Below is a small trained network, with its code and all its weights. Each question gives an input and a class and asks what happens when units are switched off, that is, made to give their printed mean instead of their output.

import numpy as np


def w(rows, s, z=0):
    codes = np.array(rows[::2]) - 128.0
    scale = np.full(codes.shape[1], s)
    scale[-1] = z or s
    return codes * scale


def f(y):
    return y / 2 * (1 + np.tanh(0.7978845608 * (y + 0.044715 * y**3)))


def log_softmax(a):
    a = a - a.max(-1, keepdims=True)
    return a - np.log(np.exp(a).sum(-1, keepdims=True))


def net(x, mask):
    res = np.array(x, float).reshape(1, 4) / 4 @ E
    y = f(res @ A[0][:, :-1].T + A[0][:, -1])
    res = res + np.where(mask, y, B[0][:, -1]) @ B[0][:, :-1]
    return log_softmax(res[-1] @ U[:, :-1].T + U[:, -1])


A, B = {}, {}
E = w([
[84,147,126,7,55,86,213,189,137],'x0',
[235,1,100,218,8,80,189,214,154],'x1',
[143,122,79,97,156,44,136,43,34],'x2',
[49,50,204,114,193,193,248,92,58],'x3',
],0.0087)
A[0] = w([
[121,89,174,108,135,71,193,109,100,168],'N1',
[31,130,140,139,255,156,100,93,55,215],'N2',
[149,47,50,116,58,72,157,153,181,230],'N3',
[49,125,186,97,115,153,235,173,129,253],'N4',
[141,179,125,78,103,150,91,211,171,181],'N5',
[125,146,162,167,177,202,74,146,205,223],'N6',
[208,104,116,203,89,157,71,81,144,187],'N7',
[119,168,99,59,160,124,175,104,62,168],'N8',
[88,134,210,91,160,152,123,116,74,126],'N9',
[166,217,50,73,99,56,91,68,134,168],'N10',
[133,154,58,142,152,35,32,105,134,187],'N11',
[116,138,100,175,141,96,79,93,118,132],'N12',
],0.0095,0.0045)
B[0] = w([
[147,91,166,77,129,126,186,131,89,180],'N1',
[218,65,14,95,184,73,117,68,161,251],'N2',
[161,158,183,102,43,110,179,215,56,244],'N3',
[27,37,161,171,138,174,217,72,160,236],'N4',
[66,188,155,111,67,62,118,124,213,190],'N5',
[158,124,135,146,156,141,1,98,215,203],'N6',
[238,134,110,175,120,120,57,179,114,218],'N7',
[102,108,108,30,167,60,154,72,86,196],'N8',
[146,70,109,93,136,134,164,74,210,192],'N9',
[59,148,100,45,159,141,108,203,71,215],'N10',
[92,206,69,97,178,197,62,164,51,213],'N11',
[143,166,174,140,221,80,109,171,128,164],'N12',
],0.0091,0.015)
U = w([
[199,117,142,173,56,89,153,185,83,85],'0',
[72,87,163,210,163,198,181,118,158,55],'1',
[107,74,179,124,92,100,221,136,46,40],'2',
[133,40,90,69,195,66,192,39,137,159],'3',
[64,200,85,70,154,84,106,179,38,160],'4',
[106,207,102,115,152,116,66,136,180,18],'5',
[183,133,96,192,199,108,45,102,128,252],'6',
[50,165,165,126,81,82,123,138,254,215],'7',
],0.0096,0.0019)

Each question gives the input, the list of numbers given to net, and the class t.
The units are the neurons (one row each of A and B). Each row of codes is followed by its name. A weight is (code - 128) times the scale printed after its matrix; where a second scale follows, it is the last column's (A, B and U).
mask holds one flag per neuron, in row order. A switched-off neuron (its flag False) gives its mean, the last column of its row in B, instead of its output. The means were averaged over made-up inputs and are rounded, as every weight is.
A unit's drop is (log p(t) with every unit on - log p(t) with that unit switched off) / (log p(t) with every unit on - log p(t) with every unit switched off).
The circuit of an input: a set's keep is (log p(t) with only the set's units on - log p(t) with every unit switched off) / (log p(t) with every unit on - log p(t) with every unit switched off). Starting from all 12 units, units are removed one at a time, each time the one whose removal leaves the highest keep (on an exact tie, the one counted first), for as long as the keep stays at least 0.8.
units of the circuit, in order: the units of the circuit, biggest drop first
most important unit: the unit with the biggest drop
top k neurons: the k neurons with the biggest drops, biggest first
drop when u is switched off: that unit's drop, to one decimal
input [8,1,-7,3], class 1: most important unit => N4
input [5,-2,-8,6], class 1: top 2 neurons => N4; N8
input [-5,2,7,0], class 4: top 3 neurons => N6; N11; N9
input [-6,7,0,7], class 0: units of the circuit, in order => N7; N8
input [-7,-2,5,-5], class 4: top 4 neurons => N10; N11; N9; N4
input [-5,-7,-4,3], class 3: top 2 neurons => N2; N9
input [8,2,-7,3], class 2: top 3 neurons => N6; N3; N4
input [7,7,-6,-1], class 2: top 2 neurons => N3; N4
input [4,-2,-2,-3], class 7: top 2 neurons => N5; N11
input [-6,1,-6,6], class 6: top 2 neurons => N6; N8
input [6,-3,-4,1], class 7: top 2 neurons => N2; N5
input [3,5,4,-1], class 0: top 2 neurons => N4; N8
input [7,6,0,-1], class 2: drop when N7 is switched off => 0.2
input [7,-1,-5,5], class 1: units of the circuit, in order => N4
input [-5,2,5,-3], class 4: drop when N6 is switched off => 0.2
input [2,7,3,3], class 2: drop when N4 is switched off => 0.0
